Below is a small trained network, with its code and all its weights. Each question gives an input and a class and asks what happens when units are switched off, that is, made to give their printed mean instead of their output.

import numpy as np


def w(rows, s, z=0):
    codes = np.array(rows[::2]) - 128.0
    scale = np.full(codes.shape[1], s)
    scale[-1] = z or s
    return codes * scale


def f(y):
    return np.maximum(y, 0)


def log_softmax(a):
    a = a - a.max(-1, keepdims=True)
    return a - np.log(np.exp(a).sum(-1, keepdims=True))


def net(x, mask):
    res = np.array(x, float).reshape(1, 7) / 4 @ E
    y = f(res @ A[0][:, :-1].T + A[0][:, -1])
    res = res + np.where(mask, y, B[0][:, -1]) @ B[0][:, :-1]
    return log_softmax(res[-1] @ U[:, :-1].T + U[:, -1])


A, B = {}, {}
E = w([
[171,22,53,158,119],'x0',
[76,93,129,23,117],'x1',
[129,127,131,128,131],'x2',
[128,127,129,128,125],'x3',
[127,129,127,127,130],'x4',
[127,130,124,128,125],'x5',
[248,176,95,79,132],'x6',
],0.012)
A[0] = w([
[86,135,125,83,117,140],'neuron 1',
[117,90,102,29,123,16],'neuron 2',
[159,137,139,150,136,118],'neuron 3',
[119,255,159,126,131,49],'neuron 4',
[51,96,120,212,127,63],'neuron 5',
[107,209,146,119,124,186],'neuron 6',
[69,102,133,171,129,177],'neuron 7',
[121,173,152,222,138,63],'neuron 8',
[44,159,159,126,128,129],'neuron 9',
[32,119,147,99,135,122],'neuron 10',
[68,96,133,185,126,112],'neuron 11',
[138,125,116,139,144,88],'neuron 12',
[106,56,80,115,120,22],'neuron 13',
[199,130,78,160,121,70],'neuron 14',
[94,135,122,127,127,86],'neuron 15',
[185,127,121,142,142,164],'neuron 16',
[176,162,126,54,140,9],'neuron 17',
[156,145,133,97,110,51],'neuron 18',
[102,116,117,162,134,76],'neuron 19',
],0.023,0.014)
B[0] = w([
[77,135,123,140,119,199],'neuron 1',
[254,125,129,125,131,193],'neuron 2',
[115,142,95,131,127,170],'neuron 3',
[223,124,83,129,136,245],'neuron 4',
[202,118,94,129,127,241],'neuron 5',
[135,117,202,131,117,249],'neuron 6',
[145,125,193,129,121,246],'neuron 7',
[121,128,227,119,124,220],'neuron 8',
[53,128,94,124,131,236],'neuron 9',
[45,125,108,131,138,245],'neuron 10',
[191,146,141,119,127,230],'neuron 11',
[116,128,119,116,155,138],'neuron 12',
[130,137,237,132,128,189],'neuron 13',
[92,120,48,124,124,216],'neuron 14',
[119,104,115,114,132,148],'neuron 15',
[150,138,84,126,137,215],'neuron 16',
[121,139,234,137,121,185],'neuron 17',
[120,97,170,118,128,150],'neuron 18',
[138,147,110,119,138,159],'neuron 19',
],0.042,0.017)
U = w([
[86,120,212,106,91,117],'0',
[209,137,73,118,104,253],'1',
[2,126,37,120,111,27],'2',
],0.0065,0.0053)

Each question gives the input, the list of numbers given to net, and the class t.
The units are the neurons (one row each of A and B). Each row of codes is followed by its name. A weight is (code - 128) times the scale printed after its matrix; where a second scale follows, it is the last column's (A, B and U).
mask holds one flag per neuron, in row order. A switched-off neuron (its flag False) gives its mean, the last column of its row in B, instead of its output. The means were averaged over made-up inputs and are rounded, as every weight is.
A unit's drop is (log p(t) with every unit on - log p(t) with that unit switched off) / (log p(t) with every unit on - log p(t) with every unit switched off).
The circuit of an input: a set's keep is (log p(t) with only the set's units on - log p(t) with every unit switched off) / (log p(t) with every unit on - log p(t) with every unit switched off). Starting from the 12 units with the biggest drops (on a tie, the unit counted first), units are removed one at a time, each time the one whose removal leaves the highest keep (on an exact tie, the one counted first), for as long as the keep stays at least 0.8.
circuit, biggest first: the units of the circuit, biggest drop first
most important unit: the unit with the biggest drop
top k neurons: the k neurons with the biggest drops, biggest first
drop when u is switched off: that unit's drop, to one decimal
input [7,6,0,-6,-6,6,0], class 0: most important unit -> neuron 13
input [6,4,-2,2,1,-4,-1], class 0: top 3 neurons -> [neuron 13; neuron 4; neuron 5]
input [-2,2,-6,2,5,-2,5], class 0: top 2 neurons -> [neuron 17; neuron 5]
input [3,0,-3,-5,3,-1,-6], class 1: top 4 neurons -> [neuron 5; neuron 8; neuron 11; neuron 6]
input [-1,3,-7,-5,-4,4,-8], class 2: top 2 neurons -> [neuron 10; neuron 9]
input [-6,2,-7,-5,4,-3,8], class 0: top 2 neurons -> [neuron 17; neuron 6]
input [7,7,7,8,-1,8,0], class 0: top 4 neurons -> [neuron 13; neuron 4; neuron 5; neuron 16]
input [0,6,-1,-1,7,7,8], class 0: top 2 neurons -> [neuron 17; neuron 4]
input [-6,5,4,5,7,4,8], class 0: top 2 neurons -> [neuron 17; neuron 6]
input [0,1,-8,3,-2,1,-8], class 2: top 3 neurons -> [neuron 10; neuron 9; neuron 6]
input [-6,4,3,-4,-1,5,-8], class 2: top 2 neurons -> [neuron 9; neuron 10]
input [3,-6,6,-4,3,-4,-7], class 1: top 2 neurons -> [neuron 5; neuron 11]
input [-4,4,1,-8,2,2,6], class 0: drop when neuron 6 is switched off -> 0.3
input [5,-7,-4,-8,5,-3,3], class 2: drop when neuron 14 is switched off -> 0.1
input [6,-6,-5,-6,-6,-4,4], class 2: drop when neuron 14 is switched off -> 0.1
input [-2,8,8,7,-4,8,8], class 0: circuit, biggest first -> [neuron 17]
